Below are the code and all the weights of a small trained network. Each question names an input and a class and asks about switching units off, where a switched-off unit gives its printed mean instead of its output.

import numpy as np


def w(rows, s, z=0):
    codes = np.array(rows[::2]) - 128.0
    scale = np.full(codes.shape[1], s)
    scale[-1] = z or s
    return codes * scale


def norm(h):
    return h / np.sqrt((h * h).mean(-1, keepdims=True) + 1e-5)


def f(y):
    return y / 2 * (1 + np.tanh(0.7978845608 * (y + 0.044715 * y**3)))


def log_softmax(a):
    a = a - a.max(-1, keepdims=True)
    return a - np.log(np.exp(a).sum(-1, keepdims=True))


def net(x, mask):
    res = np.array(x, float).reshape(1, 5) / 4 @ E
    u = 0
    for l in range(3):
        y = f(norm(res) @ A[l][:, :-1].T + A[l][:, -1])
        res = res + np.where(mask[u : u + 5], y, B[l][:, -1]) @ B[l][:, :-1]
        u += 5
    return log_softmax(norm(res)[-1] @ U[:, :-1].T + U[:, -1])


A, B = {}, {}
E = w([
[156,118,154,126,147],'x0',
[122,45,120,37,1],'x1',
[92,209,133,17,163],'x2',
[149,80,70,101,186],'x3',
[149,133,123,121,120],'x4',
],0.0083)
A[0] = w([
[90,149,254,194,45,2],'0.n0',
[179,96,116,246,80,17],'0.n1',
[137,70,126,229,103,51],'0.n2',
[77,163,10,98,61,109],'0.n3',
[142,202,244,187,89,102],'0.n4',
],0.0094,0.0059)
B[0] = w([
[173,122,17,140,89,207],'0.n0',
[105,67,230,171,170,238],'0.n1',
[63,81,200,158,167,236],'0.n2',
[90,127,123,220,124,199],'0.n3',
[130,87,7,164,110,253],'0.n4',
],0.011,0.0033)
A[1] = w([
[109,158,57,175,94,2],'1.n0',
[36,116,128,188,204,179],'1.n1',
[2,89,185,146,149,114],'1.n2',
[193,109,85,103,98,121],'1.n3',
[133,74,164,113,216,139],'1.n4',
],0.0097,0.0042)
B[1] = w([
[55,127,74,77,87,144],'1.n0',
[101,186,75,109,39,253],'1.n1',
[163,206,178,150,59,198],'1.n2',
[180,219,48,40,105,151],'1.n3',
[140,83,2,230,5,195],'1.n4',
],0.0079,0.0064)
A[2] = w([
[169,175,131,214,187,85],'2.n0',
[130,139,99,215,137,163],'2.n1',
[248,124,51,110,134,195],'2.n2',
[164,45,182,40,56,162],'2.n3',
[58,190,156,33,178,255],'2.n4',
],0.011,0.0034)
B[2] = w([
[75,171,98,93,176,175],'2.n0',
[132,149,166,24,132,255],'2.n1',
[109,81,127,164,16,234],'2.n2',
[45,252,78,136,234,236],'2.n3',
[109,38,195,200,74,216],'2.n4',
],0.012,0.0057)
U = w([
[105,117,118,122,108,237],'0',
[76,47,192,144,154,137],'1',
[113,194,93,96,173,138],'2',
[166,73,60,123,95,99],'3',
[124,122,122,123,96,169],'4',
[172,108,167,79,127,28],'5',
[254,109,168,46,156,3],'6',
],0.017,0.0053)

Each question gives the input, the list of numbers given to net, and the class t.
The units are the neurons (one row each of A and B). Each row of codes is followed by its name. A weight is (code - 128) times the scale printed after its matrix; where a second scale follows, it is the last column's (A, B and U).
mask holds one flag per neuron, layer by layer. A switched-off neuron (its flag False) gives its mean, the last column of its row in B, instead of its output. The means were averaged over made-up inputs and are rounded, as every weight is.
A unit's drop is (log p(t) with every unit on - log p(t) with that unit switched off) / (log p(t) with every unit on - log p(t) with every unit switched off).
The circuit of an input: a set's keep is (log p(t) with only the set's units on - log p(t) with every unit switched off) / (log p(t) with every unit on - log p(t) with every unit switched off). Starting from the 12 units with the biggest drops (on a tie, the unit counted first), units are removed one at a time, each time the one whose removal leaves the highest keep (on an exact tie, the one counted first), for as long as the keep stays at least 0.8.
circuit, biggest first: the units of the circuit, biggest drop first
unit that matters most: the unit with the biggest drop
top k neurons: the k neurons with the biggest drops, biggest first
k most important neurons of layer l: the k neurons of layer l with the biggest drops, biggest first
drop when u is switched off: that unit's drop, to one decimal
input [2,2,-4,-6,4], class 3: top 2 neurons : 0.n0, 0.n4
input [8,-7,8,7,4], class 0: top 3 neurons : 1.n4, 2.n4, 2.n2
input [5,2,-4,-7,3], class 3: unit that matters most : 0.n0
input [-6,-2,-4,-7,7], class 3: top 2 neurons : 0.n4, 0.n0
input [2,6,7,3,4], class 1: circuit, biggest first : 2.n4, 1.n4, 1.n1
input [-1,5,4,2,2], class 2: top 2 neurons : 2.n3, 2.n2
input [3,-4,5,4,-6], class 4: 4 most important neurons of layer 0 : 0.n1, 0.n3, 0.n2, 0.n4
input [0,0,5,-5,1], class 1: circuit, biggest first : 1.n4, 2.n4
input [4,8,3,8,4], class 2: top 2 neurons : 2.n3, 0.n4
input [0,-8,-7,-8,2], class 2: top 2 neurons : 2.n0, 2.n4
input [1,1,-5,-8,4], class 3: top 3 neurons : 0.n0, 0.n4, 2.n4
input [-5,1,-7,-5,1], class 1: top 3 neurons : 0.n1, 0.n2, 2.n2
input [2,4,-2,-2,-2], class 2: circuit, biggest first : 2.n3, 1.n4
input [2,8,-1,7,0], class 2: circuit, biggest first : 2.n3
input [5,-4,6,7,6], class 3: top 2 neurons : 1.n4, 2.n3
input [3,6,-6,-2,-2], class 1: top 3 neurons : 0.n2, 0.n1, 1.n1
input [2,2,4,-5,-3], class 3: top 2 neurons : 0.n4, 0.n0
input [3,0,-4,-8,0], class 3: top 2 neurons : 0.n0, 0.n4
input [-1,-5,8,8,-8], class 1: top 2 neurons : 2.n4, 0.n4
input [3,8,5,2,3], class 2: 2 most important neurons of layer 2 : 2.n3, 2.n2
input [5,0,-6,5,-6], class 1: unit that matters most : 0.n1
input [2,-2,6,5,3], class 1: 2 most important neurons of layer 0 : 0.n1, 0.n4
input [5,6,-5,2,-4], class 2: drop when 2.n3 is switched off : 1.2
input [1,-1,-1,-5,-2], class 3: drop when 0.n4 is switched off : 0.1
input [6,8,-7,-2,-2], class 2: drop when 2.n2 is switched off : 0.2
